Below is a small trained network, with its code and all its weights. Each question gives an input and a class and asks what happens when units are switched off, that is, made to give their printed mean instead of their output.

import numpy as np


def w(rows, s, z=0):
    codes = np.array(rows[::2]) - 128.0
    scale = np.full(codes.shape[1], s)
    scale[-1] = z or s
    return codes * scale


def f(y):
    return y / 2 * (1 + np.tanh(0.7978845608 * (y + 0.044715 * y**3)))


def log_softmax(a):
    a = a - a.max(-1, keepdims=True)
    return a - np.log(np.exp(a).sum(-1, keepdims=True))


def net(x, mask):
    res = np.array(x, float).reshape(1, 7) / 4 @ E
    y = f(res @ A[0][:, :-1].T + A[0][:, -1])
    res = res + np.where(mask, y, B[0][:, -1]) @ B[0][:, :-1]
    return log_softmax(res[-1] @ U[:, :-1].T + U[:, -1])


A, B = {}, {}
E = w([
[62,123,73,73,133,145,161,118,134,198,171,152],'x0',
[95,172,136,81,218,93,118,65,141,140,179,154],'x1',
[151,250,202,119,204,105,111,156,151,49,137,126],'x2',
[140,137,84,220,91,150,127,135,104,138,111,152],'x3',
[45,131,100,194,99,195,132,190,97,150,185,73],'x4',
[215,131,85,122,98,119,164,84,108,158,81,115],'x5',
[117,177,71,134,105,131,113,66,121,117,111,135],'x6',
],0.012)
A[0] = w([
[88,96,110,177,162,240,116,182,66,79,198,118,146],'neuron 1',
[113,180,221,132,110,71,112,149,122,13,150,118,251],'neuron 2',
[95,58,94,127,135,166,199,67,33,237,82,197,220],'neuron 3',
[32,97,94,13,162,82,128,104,103,254,173,152,221],'neuron 4',
[159,79,126,68,130,141,125,197,90,138,236,143,131],'neuron 5',
[27,119,128,246,98,213,127,238,81,113,202,56,203],'neuron 6',
],0.0066,0.0024)
B[0] = w([
[44,122,168,166,147,202,112,203,170,57,196,104,194],'neuron 1',
[115,223,214,107,173,111,156,175,61,136,159,120,230],'neuron 2',
[173,81,118,122,62,157,170,103,193,142,102,161,215],'neuron 3',
[45,41,97,64,129,182,160,1,187,70,128,179,231],'neuron 4',
[100,126,120,172,134,105,129,77,163,103,187,199,159],'neuron 5',
[72,129,146,226,134,149,98,242,86,189,223,136,252],'neuron 6',
],0.0091,0.014)
U = w([
[178,119,35,221,47,157,88,139,72,198,18,99,102],'0',
[53,109,77,46,151,128,122,77,188,140,177,128,66],'1',
[37,148,110,235,144,156,83,197,92,173,224,82,96],'2',
[196,249,185,91,254,9,86,123,86,47,71,113,254],'3',
],0.0079,0.002)

Each question gives the input, the list of numbers given to net, and the class t.
The units are the neurons (one row each of A and B). Each row of codes is followed by its name. A weight is (code - 128) times the scale printed after its matrix; where a second scale follows, it is the last column's (A, B and U).
mask holds one flag per neuron, in row order. A switched-off neuron (its flag False) gives its mean, the last column of its row in B, instead of its output. The means were averaged over made-up inputs and are rounded, as every weight is.
A unit's drop is (log p(t) with every unit on - log p(t) with that unit switched off) / (log p(t) with every unit on - log p(t) with every unit switched off).
The circuit of an input: a set's keep is (log p(t) with only the set's units on - log p(t) with every unit switched off) / (log p(t) with every unit on - log p(t) with every unit switched off). Starting from all 6 units, units are removed one at a time, each time the one whose removal leaves the highest keep (on an exact tie, the one counted first), for as long as the keep stays at least 0.8.
circuit, biggest first: the units of the circuit, biggest drop first
top k neurons: the k neurons with the biggest drops, biggest first
drop when u is switched off: that unit's drop, to one decimal
input [-1,-1,0,-1,-3,3,5], class 3: circuit, biggest first => (neuron 6; neuron 4)
input [3,-3,8,6,-2,-2,-3], class 3: circuit, biggest first => (neuron 6; neuron 2)
input [6,-8,2,-1,-6,2,-2], class 0: top 3 neurons => (neuron 4; neuron 2; neuron 1)
input [-6,8,-3,0,-2,2,8], class 3: circuit, biggest first => (neuron 4; neuron 6)
input [7,1,-7,7,-7,7,2], class 1: top 2 neurons => (neuron 4; neuron 6)
input [-7,1,-7,-6,-2,5,3], class 0: top neuron => (neuron 4)
input [-5,3,-6,3,-7,3,-8], class 0: circuit, biggest first => (neuron 4; neuron 2)
input [6,5,-7,7,3,-7,4], class 1: top 2 neurons => (neuron 4; neuron 3)
input [-4,2,-5,-1,-2,-5,0], class 1: drop when neuron 6 is switched off => 1.2
input [6,-6,2,6,-7,1,1], class 0: drop when neuron 4 is switched off => 0.1
input [-5,7,4,-6,4,-4,-1], class 3: drop when neuron 2 is switched off => 0.1
